Below are the code and all the weights of a small trained network. Each question names an input and a target symbol and asks about switching units off, where a switched-off unit gives its printed mean instead of its output.

import numpy as np


def w(rows, s, z=0):
    codes = np.array(rows[::2]) - 128.0
    scale = np.full(codes.shape[1], s)
    scale[-1] = z or s
    return codes * scale


def norm(h):
    return h / np.sqrt((h * h).mean(-1, keepdims=True) + 1e-5)


def f(y):
    return y / 2 * (1 + np.tanh(0.7978845608 * (y + 0.044715 * y**3)))


def softmax(a):
    e = np.exp(a - a.max(-1, keepdims=True))
    return e / e.sum(-1, keepdims=True)


def log_softmax(a):
    a = a - a.max(-1, keepdims=True)
    return a - np.log(np.exp(a).sum(-1, keepdims=True))


def net(x, mask):
    ids = ['βγεηθμπσφψ'.index(c) for c in x.split()]
    T = len(ids)
    res = E[ids] + P[:T]
    u = 0
    for l in range(2):
        q, k, v = (norm(res) @ M[l].T for M in (Q, K, V))
        z = softmax(np.where(np.tri(T) > 0, q @ k.T / 3**0.5, -1e9)) @ v
        res = res + np.where(mask[u], z, O[l][:, -1]) @ O[l][:, :-1]
        u += 1
        y = f(norm(res) @ A[l][:, :-1].T + A[l][:, -1])
        res = res + np.where(mask[u : u + 4], y, B[l][:, -1]) @ B[l][:, :-1]
        u += 4
    return log_softmax(norm(res)[-1] @ U[:, :-1].T + U[:, -1])


Q, K, V, O, A, B = {}, {}, {}, {}, {}, {}
E = w([
[145,136,125,159,240],'β',
[137,231,97,106,168],'γ',
[99,237,173,157,131],'ε',
[157,1,148,177,218],'η',
[238,99,182,120,73],'θ',
[221,53,77,125,252],'μ',
[99,77,191,195,231],'π',
[125,179,206,166,59],'σ',
[55,22,115,224,209],'φ',
[247,247,115,72,128],'ψ',
],0.0082)
P = w([
[116,120,146,87,123],'0',
[123,109,118,131,152],'1',
[137,161,93,141,109],'2',
[134,148,250,80,159],'3',
[106,116,116,134,136],'4',
[155,165,94,161,117],'5',
[127,152,229,95,203],'6',
[109,119,115,136,132],'7',
],0.026)
Q[0] = w([
[51,79,1,127,41],'0.h0',
[160,134,3,169,56],'0.h0',
[89,79,121,102,174],'0.h0',
],0.0064)
K[0] = w([
[30,57,212,36,147],'0.h0',
[90,98,120,2,125],'0.h0',
[145,97,154,167,186],'0.h0',
],0.0076)
V[0] = w([
[159,151,138,210,150],'0.h0',
[101,159,175,172,114],'0.h0',
[72,104,25,103,3],'0.h0',
],0.005)
O[0] = w([
[151,18,199,160,254,154],'0.h0',
[159,140,142,109,149,110],'0.h0',
[203,135,140,231,216,5],'0.h0',
],0.0056,0.0035)
A[0] = w([
[109,37,151,183,4,6],'0.n0',
[184,253,226,82,99,7],'0.n1',
[144,200,106,208,153,85],'0.n2',
[37,105,203,225,153,61],'0.n3',
],0.0065,0.0015)
B[0] = w([
[196,88,158,103,51,122],'0.n0',
[157,17,146,157,254,253],'0.n1',
[111,122,130,96,14,174],'0.n2',
[201,127,130,173,217,226],'0.n3',
],0.0097,0.0028)
Q[1] = w([
[180,120,66,75,141],'1.h0',
[91,62,209,79,204],'1.h0',
[159,97,7,235,108],'1.h0',
],0.015)
K[1] = w([
[144,79,59,28,120],'1.h0',
[183,124,75,252,155],'1.h0',
[76,42,167,47,183],'1.h0',
],0.016)
V[1] = w([
[175,231,249,140,168],'1.h0',
[172,164,55,111,174],'1.h0',
[3,176,132,136,172],'1.h0',
],0.012)
O[1] = w([
[127,192,254,191,74,2],'1.h0',
[125,248,50,94,49,167],'1.h0',
[64,193,122,203,201,128],'1.h0',
],0.013,0.0048)
A[1] = w([
[184,80,151,94,196,32],'1.n0',
[54,96,180,33,168,1],'1.n1',
[128,147,13,202,150,24],'1.n2',
[78,123,99,11,207,137],'1.n3',
],0.013,0.008)
B[1] = w([
[85,118,84,164,100,173],'1.n0',
[25,136,94,3,83,137],'1.n1',
[72,80,191,69,112,156],'1.n2',
[146,153,137,166,104,250],'1.n3',
],0.025,0.012)
U = w([
[59,120,151,83,166,111],'β',
[38,171,111,135,80,2],'γ',
[130,193,124,209,143,105],'ε',
[139,101,82,194,164,207],'η',
[160,72,151,93,98,158],'θ',
[81,97,65,46,123,47],'μ',
[157,111,174,147,249,160],'π',
[189,124,193,136,131,230],'σ',
[105,47,171,120,172,89],'φ',
[146,175,84,142,67,103],'ψ',
],0.022,0.0046)

Each question gives the input, a string of symbols that net reads in full, and the target symbol t.
The units are the heads (3 rows each of Q, K, V and O) and the neurons (one row each of A and B). Each row of codes is followed by its name. A weight is (code - 128) times the scale printed after its matrix; where a second scale follows, it is the last column's (O, A, B and U).
mask holds one flag per unit, layer by layer, with each layer's heads first. A switched-off unit (its flag False) gives its mean, the last column of its rows in O or B, instead of its output. The means were averaged over made-up inputs and are rounded, as every weight is.
A unit's drop is (log p(t) with every unit on - log p(t) with that unit switched off) / (log p(t) with every unit on - log p(t) with every unit switched off).
The circuit of an input: a set's keep is (log p(t) with only the set's units on - log p(t) with every unit switched off) / (log p(t) with every unit on - log p(t) with every unit switched off). Starting from all 10 units, units are removed one at a time, each time the one whose removal leaves the highest keep (on an exact tie, the one counted first), for as long as the keep stays at least 0.8.
circuit, biggest first: the units of the circuit, biggest drop first
top k neurons: the k neurons with the biggest drops, biggest first
top k neurons in layer l: the k neurons of layer l with the biggest drops, biggest first
input η η ψ ε ε σ μ ε, target ε: circuit, biggest first	[1.h0, 0.n3]
input β γ η η ε ε, target β: circuit, biggest first	[1.n2]
input φ φ ε, target φ: circuit, biggest first	[1.n2, 1.h0]
input π γ π η η η γ, target μ: circuit, biggest first	[1.h0, 0.n2]
input η η ε, target η: circuit, biggest first	[1.h0, 0.n1]
input η ε ψ μ, target σ: circuit, biggest first	[1.h0, 1.n0]
input φ β γ θ γ ψ, target φ: circuit, biggest first	[1.n2, 1.h0]
input θ η σ σ, target φ: top 2 neurons in layer 1	[1.n0, 1.n1]
input γ η γ, target γ: circuit, biggest first	[1.h0, 0.n3, 1.n3]
input η φ ε η ψ ε, target η: top 2 neurons in layer 0	[0.n0, 0.n1]
input ε μ η π π, target π: top 2 neurons in layer 1	[1.n3, 1.n0]
input η π β γ ψ γ σ, target ε: top 2 neurons	[0.n3, 0.n2]
input η θ π η η γ, target η: top 3 neurons	[0.n0, 1.n1, 0.n1]
input ε γ φ π β η ψ β, target β: top 3 neurons in layer 1	[1.n2, 1.n3, 1.n0]
input η θ β, target η: circuit, biggest first	[1.h0]
input ψ θ φ γ γ μ, target ψ: circuit, biggest first	[1.h0, 0.n1]
input γ γ η η π ε η μ, target μ: top 2 neurons in layer 1	[1.n2, 1.n0]
input π η π θ γ θ σ σ, target σ: top 3 neurons	[0.n1, 0.n0, 0.n3]
input ε η η θ π, target π: top 2 neurons	[0.n3, 0.n1]
input η ε η φ, target μ: circuit, biggest first	[1.h0]
input η φ ψ, target η: circuit, biggest first	[1.h0, 0.n1]
input ψ γ ε μ ε η ψ σ, target σ: top 2 neurons	[0.n3, 0.n0]
input γ θ ψ ψ η η, target γ: top 3 neurons	[0.n2, 1.n2, 0.n3]
input γ γ ψ φ ψ γ φ, target ε: top 2 neurons in layer 0	[0.n3, 0.n2]
input π π ψ μ η η ψ, target μ: top 2 neurons in layer 1	[1.n1, 1.n0]
input γ β η θ ε η, target γ: top 2 neurons in layer 0	[0.n2, 0.n3]
input μ ψ μ β, target ψ: circuit, biggest first	[1.h0]
input θ β π μ φ ε, target θ: top 2 neurons	[0.n3, 1.n3]
